Each row of numbers belongs to one of the nodes below and depends on some of the facts about them. Some rows are named. Which node is each other row?

Some facts about the nodes:
bapa | ξ f
bepla | Δ plokil | ξ k
beso | ξ b
besto | Π fizim | φ nili | Δ fizim | ξ i
bezon | ξ q
bisedra | Π drevak | Δ drevak | ξ k
bitruk | φ trefe | Δ dustas | ξ o
bofedran | Δ beso | ξ a
boskel | Π desitris | φ nestam | Δ lugak | ξ b
brador | Δ nibipel | ξ m
bribefi | ξ m
brivik | Π dafadrel | η gesta | ξ l
brobrom | Π stidom | η voka stidom | Δ bisedra | ξ q
brubok | η keplu
bule | φ trugis | Δ keplu
dabor | Π flisti | Δ stona | ξ g
dafadrel | η stidom | Δ brivik | ξ d
derabrir | η trivas floklo | φ peklu | Δ ketreni | ξ d
desitris | ξ h
dolu | ξ g
doskan | Π pludriba rone | φ masok | Δ gulek | ξ b
dratir | η sotu goklun | ξ a
dredutok | Π bepla | φ susta viso klefen truzek | ξ l
drevak | η klefen | Δ sezi | ξ a
drikul | Π doskan | ξ p
drostil | η klefen | φ nostan | ξ r
drubral | Δ stestis | ξ l
drulistir | η sotu fogibro brivik | Δ flebis | ξ m
druzem | Π skefluzem
duner | Δ potu
dustas | Π stimam | Δ sepa | ξ f
fatu | φ bepli
fetrus | Δ klastik
figrisu | η nufofom fogibro bofedran | φ pludriba | Δ nipebral | ξ f
fizim | ξ k
flafodrel | Δ bapa | ξ q
flebis | Δ vostugon | ξ o
flestos | Π gipim fogibro | Δ tidrus | ξ q
flifo | Δ drikul | ξ c
flisti | φ levu stimam | Δ rugos | ξ p
floklo | η goklun kuroge | Δ drubral | ξ p
flolas | φ zikin | Δ klutu | ξ f
flostor | ξ j
fogibro | Π riskos | η voka gesta | Δ riskos | ξ d
fopli | Π fupla | η stidom | φ gipim dralas brador | Δ vivu | ξ q
fupla | φ levu gilu | Δ fopli | ξ r
gesta | Δ figrisu
gilu | Δ tuklor
gipim | η goklun | Δ trivas | ξ r
goklun | Δ suskuden | ξ i
gorer | φ grozostum | Δ siklus | ξ o
granur | η sotu sepa goklun sastas | Δ dabor
grazik | φ skefluzem
gretak | φ nufofom | Δ susta | ξ n
grivadrim | Δ besto
gulek | Π pludriba drikul rone | φ kirurok trugis | Δ rone
kagrim | Δ flifo
kala | η fogibro truzek | ξ l
kasinuk | η goklun | φ skufi kagrim pegrar | Δ kirurok
keplu | Π ziklasar | η nebrin | ξ n
kilir | Π doskan rone | Δ kagrim | ξ m
klaplol | η figrisu nanuk
klastik | Π drubral | φ skefluzem | ξ b
klefen | η nufofom dratir siskem | ξ d
klote | φ pluklek | Δ mekidrer | ξ c
klutu | φ rosok nebrin fetrus
kluzazi | φ drubral brador | ξ m
kuroge | φ dukem
lidri | Π sokligok | φ vibri fizim nulis klaplol | ξ b
logran | Δ vatuku
logri | φ susta
lugak | η zamor | Δ zikin | ξ d
masok | η nibipel viso siskem | Δ laske
mekidrer | Δ gretak
menal | φ drubral sezi
nanuk | η sotu fogibro gesta zikin
nestam | Δ fogibro
nibipel | η dratir goklun nebrin | ξ f
nibra | φ beflak rone | Δ sastas
nipebral | Π ruplon | φ levu nebrin
nostan | Δ derabrir
nufofom | Δ flafodrel | ξ g
nulis | Π bisedra | Δ brobrom | ξ r
padul | Π troskar | Δ drostil | ξ f
peklu | Δ vibri
pemuk | Π keplu | Δ skeron | ξ r
plodrok | φ nufofom
plokil | η nulis kuroge | φ klaplol | Δ dredutok | ξ q
pludriba | Δ doskan | ξ j
pogrel | Δ bofedran | ξ h
potu | Δ kasinuk
puskin | Δ tretipim
refetrom | ξ d
riskos | Π nestam | Δ gipim | ξ e
rone | Δ kilir | ξ g
rosok | Δ pemuk
ruflazir | φ kilir flebis | ξ c
rugos | η staklem | Δ granur
ruplon | Π nipebral | φ gipim flifo | Δ gesta | ξ b
rutotri | Π ralek | Δ ralek | ξ h
sastas | η nestam | Δ beflak | ξ g
segar | φ trugis | Δ nostan | ξ b
sepa | ξ p
sezi | Π stidom bisedra | η dafadrel drostil | Δ stidom | ξ d
siklus | η dratir saras brivik | ξ e
siskem | η refetrom | φ dafadrel | ξ c
skatrer | φ dabor flostor flifo | ξ r
skefluzem | η fetrus | Δ druzem | ξ a
skeron | η fogibro | φ budri vivu voka | Δ ziklasar
skufi | Δ pegrar
sokligok | φ vivu | Δ lidri | ξ g
sotu | η goklun | φ zumupek kilir stimam potu | Δ nibra | ξ f
staklem | η refetrom | φ sepa
steklebril | η gesta | φ bapa pemuk zepa grivadrim drikul | ξ r
stestis | Π drubral floklo | φ bepla kagrim potu | Δ fetrus | ξ o
stidom | Π brobrom | η voka nebrin | φ drikul | ξ b
stimam | η dratir | Δ bitruk | ξ d
stusoplom | ξ e
suskuden | Δ zumupek
susta | Δ nebrin | ξ a
suzem | φ trile | Δ puskin
toflu | η siskem | ξ d
trefe | Π flebis | Δ drulistir | ξ c
tretipim | φ ralek peklu mekidrer | ξ a
trivas | Δ flestos
troskar | Δ padul
trovu | φ tidrus logran | Δ goklun
trustadu | φ brivik fetrus | Δ kala | ξ g
truzek | Δ klefen
tuklo | Π troskar | Δ troskar | ξ b
tuklor | φ dratir flestos | Δ tuklo
vatuku | φ kala nestam potu | Δ viso | ξ o
vibri | Δ fode | ξ o
viso | η sepa granur
vivu | Π fopli | ξ d
voka | Δ brador | ξ g
vostugon | φ desitris | Δ vuzor | ξ q
vuzor | Π vostugon | ξ d
zamor | η goklun truzek
zikin | Π lugak | Δ desitris
ziklasar | Δ bule | ξ a
zumupek | Π goklun | ξ j

Some nodes and their rows:
ralek: [  9   2  -1  -4   3  -1   1  -5   8  -8 -13   0 -12  -9  -9  -8  -9  -9
   0  15  -2  12   6   6 -16  -1   0  -2  18  -7   6  -5  -2  -5]
viso: [  5 -17   6   9   2 -13 -11  -7   6   1  11  12  -9   9  -9  22  -8  -1
  -7 -29  -2 -17  10 -17  30   5   6   3  13 -10  33  -6 -17  -8]
dredutok: [ 15   4  -1   8   0  -1   8  -9   7   3  -1   2   4  -5  -3  -1 -10  -1
   7   4   3  24 -13  13 -17   0   3  12   3 -12   8   4  -4  -6]
stestis: [-13   5   2 -18  -1   1   3  -7   7   2   8   2  -6 -12   2 -17   3  -7
   5  -6 -15   6 -19  10  -4   5  -4  28  -1   2  14   9  12 -12]
kagrim: [  6  -4  -2  -3   0   0   4  -3   2  -8  -6  -2  -6 -11  -6  -7   0  -4
   2  11   2   7   2   8 -14   0   1   3  12  -2   6  -6   3  -5]
drostil: [ -1   9  -7   1  -2  -9 -17 -22  13  -9  -2  13  -7   4 -20  13   2 -21
   0 -17 -28  -7  -7 -23  32  13  13  14  -6  -6  24  -4  -8   3]
zepa: [ -1 -11   0  -3  -2   1   5   1  -1   0  -3  -4  -5  -4   3  -9   0   1
   2   4   3   3   1   8 -11  -3   2   1   6   0  -1  -1   4  -4]
gorer: [-22   0   2 -25   6   9   5   1  -7  -5   0  -2  -7  17  -1 -22   8  -7
  -4  -2 -16   2 -13   2   1   4  -1  13  -9  12   6   7  14  -5]
bisedra: [ -6 -14   2 -19   9   3   5   0   7 -10   5  -8 -12  -2 -24  -7  23 -29
 -12  -2  -1  25   6  -5  -6   9   1   0  11   3   7  -2  15  -6]
brobrom: [  8   5  -8  29  -7   5  -1  -3   2  -3   5  -8  28 -22 -20  23  31   1
   4  -4  26   0   9  -7  37  12  13 -44 -36   4 -63  -6 -25  23]
logran: [-11 -11   1  -8   0   6   5   9 -10   2   0  -8   0   5   9  -9   6   9
   0   4   6  -2   1   7 -11  -2   0  -3  -3   8  -1   1   7   0]
brivik: [ 21  38 -10  23  -8  -5 -12  -1  15   2   1   7  19 -37 -14  20   7  -2
  12 -11  -9 -16   9 -23  13   2  -6  -5 -10 -10  -8   4   3  20]
zamor: [ -4 -11   0  11  -2 -11 -14   3   2  -1  10   8   0  13  -4  20   6   3
  -5 -25  -4 -25   9 -21  32   7   4  -4  -2  -3  17  -4 -12   7]
figrisu: [ -1  -9 -27  14 -18  -7 -22 -19   1  -8 -18  10  -7   8  -7  22  24 -24
  13  -6 -17  -1 -20 -22   8  18  49  11 -27   8   3  -8   2  27]
skatrer: [ -7  -2  -3 -15   3   3   1  -9   0   0  -4   1  -7   8  -1 -14   1 -13
   0   3 -15  12 -13   3  -7   4   3  20  -1   4  19   5  14  -3]
nanuk: [ -4  17  -8  12 -12  -4 -16 -10  11 -11   2   3   5 -17  -7  18  21  -6
   6 -12  -5 -23   3 -20  41  12  11  -9 -25   6 -17  -5 -13  17]
kuroge: [  2   0  13   5  10 -10  -2  19  -5  22  14  14   8  39   4  16 -13   5
 -13 -19 -17 -14  10 -25  -1  -6 -28   9  14 -11  45  12   5   2]
klifom: [  0  -5  -3  -5  -1   2   4   3   0  -3  -5  -3  -5 -10   6  -9  -1   1
   0   6   5   5   0   9 -11  -2   2   2   5  -3   0  -1   4  -4]

Name these rows:
No name comes twice in this set of rows, the named rows included.
[ -4 -11   8   9   3 -11  -9  -6   4   4  15  13   3  27   0  27  -3  -2
  -7 -30 -13 -16  -1 -20  41   6   6   3  -6  -5  13  -1 -21  -2]  kasinuk
[ 10  33  -5  13  -8  -7 -12   8   8   3   8   6  19 -25  -9  13  12  -1
   7 -15 -14 -24  11 -26   9   1 -13   2 -11   0   7   7   9  20]  zikin
[ -4 -15   2   1   4  -4  -1  -9   1   2   6   5  -1  22   2   8  -1   0
  -4 -10  -3  -3 -12  -3  19   5  12   5  -9   0   3   0 -14  -8]  staklem
[ 11  15 -11  21  -9  -4 -14 -21  14 -10  -4   6   5 -21 -15  21   9  -8
  10 -14   1 -12   3 -14  37  10  15 -12 -17  -6 -21  -8 -19  11]  kala
[  2   4  -4  12  -3  -7 -16 -19  12  -6   5   8  -7  -9 -21  15  -4  -9
  -3 -32  -6 -15   7 -17  47   8   3  -5  -4 -14  18  -5 -20  -1]  klefen
[ -9  28 -14   0 -11   2 -16 -14   9 -10  -6   6   3 -11 -14   4  22 -21
   9  -8 -23 -13 -12 -18  33  14  18   3 -30   9  -5   2   2  19]  steklebril
[-23 -38   1   6  -2  -7 -13  -6  -5  -2  16   1  -8  29   4  19  15   7
  -8 -36   8 -26  -5 -10  60  12  26  -9 -22   6   3 -10 -29  -4]  masok
[  4  -6  11   7   5 -11  -5  13  -3  11  10   9   1  17   1  14 -12   4
 -12 -24  -9 -13  16 -19  -2  -6 -16   6  16 -11  44   3   3  -2]  trivas
[-16 -17 -11  13  -4 -10 -17  19 -22  27  -4  18   6  49  10  31  18  -6
   0 -24 -29 -16  -6 -41 -13   8  13  13 -16   1  51   9  20  31]  sotu
[ -2   4   3   3   6  -4  -6   3  -4   8   6   2  -3   9  -8   1  -8   2
  -7 -23 -10 -11  10 -12  14   0 -12  -2   4  -8  35   5   3  -2]  refetrom
[  1 -10  -6   3 -14 -18 -17 -13  26 -18   5   8  -6 -11   3  36  16 -10
   6   1  -6 -22  -3 -18  31  14  26   9   0  10 -26 -21 -20   4]  siklus
[ 20  47   7   6   6  -2   4  -2  32 -18   9   6  36 -36 -31  28  14 -16
  -2  11  -8  -2  16 -22  28   6 -21 -22  -9   5 -61   4 -14  18]  stidom
[-12 -39 -19  -2  -8   4  -4   4 -21  10 -17   2 -13  37  18  -4  13 -10
   5  10  -8  21 -26   1 -37   6  31  17 -10   9  22   1  22  12]  flolas
[ -7 -15   4   4   8  -6  -7 -17   2   3  13  10  -8  34 -11   9 -10  -4
 -10 -36  -6  -2  -8 -10  44   6   7   4  -4 -15  28   3 -22 -12]  derabrir
[-13  29  -9   2  -4   8 -14   0  -3  -4  -7  -2   8  -5 -14  -4  18  -5
  -1 -15  -8 -27   7 -19  37   2   0 -19 -28  10  -9   5   0  25]  dafadrel

The same nodes again, as new rows of numbers:
Named rows:
sotu: [  2  11 -42  -2  42   4  24  11  11  39   0 -18  14  70]
granur: [ -4   7 -23 -18  -7  17  23  24  -2  21   4 -26  -9  28]
rugos: [ -3   7 -23 -17  -4   6   4   6  -5   1   9 -18   9   0]
dratir: [ -3  29 -29  -7  12  14  21  31   0  26  -1 -18  -8  51]
stimam: [ -5  18 -24   1  26   6  22   2   3  22  21 -19  -4  21]
bepla: [ -2  -5 -24  14  -5   6   4   9  -8  -6  29   0   4  16]
fogibro: [ -6  29 -32 -27   9  36  26  33  12  19  10 -12   9  36]
gesta: [ -3  26 -32   0 -14  13  20  31   2  25   2  -7  12  63]
suzem: [  4  -2 -28  12  -3   5  -1   9  -3  -9  18 -12  11  18]
pegrar: [ -3  -1 -27  -1  -5   6   0  21 -15   3  14  -6  18   8]
laske: [ -1   1 -29  -4 -14  10  -3  18 -10  -4  12  -7  16  10]
gilu: [  1  -1 -28  17   1   1   2   7 -10  -2  23  -7  15  20]
bapa: [  4  -8 -38 -23  38  21 -11  25 -19  -1  -4 -17  14  25]
bule: [  1 -14 -35   6  -9   3  10  44 -15 -13  -1 -14  -5  -3]
keplu: [ -7  24 -32  -1 -12  18  33  63  -1 -10   7 -17  -9 -11]
flostor: [ -1   5 -39 -15  14   6  -9  19 -11  -6  11  -8  -4  22]
besto: [  1   4 -38 -11  -7  24  -1  33  -4  -2  13 -19  41  -4]
susta: [  1  -5 -35  -3  10  19  -1  39 -21  -9   2 -12  -6  17]

Which node is each row?
No name comes twice in this set of rows, the named rows included.
[ -2   4 -31 -25 -22  37  15  32 -11 -22  22  -5   3   6]  bisedra
[ -1   5 -35  15  -3  -1  10  55 -15 -13  -7  -8  -8 -12]  tidrus
[ -4  47 -20 -51  -6  28  38 -18  -4 -13  16 -18   1 -20]  brobrom
[ -3  -6 -25 -21  -8  10  26  16  -4  11   5 -32 -11  16]  skeron
[-10  23 -30 -16  -5   6  24  36  -7  12   9 -19 -37  30]  gipim
[  0   2 -34 -43  41  12  11  10  -6  21  -8 -36  -5  18]  figrisu
[-13 -14 -41 -15  29  39  -6  14  17 -29  29  -2  -5  29]  ruplon
[ -1  -6 -24 -12 -16  21   4  27 -17 -10  13  -7  -7  22]  fizim
[ -4  17 -29 -19   5   8  12  19   2  18   1 -12   6  39]  bofedran
[ -5  14 -36  16  -5   4  33  63 -11  16  -3 -10  -5  35]  nebrin
[  0  19 -31  27  -2   5  18  27   0  19  19  -5  13  50]  nestam

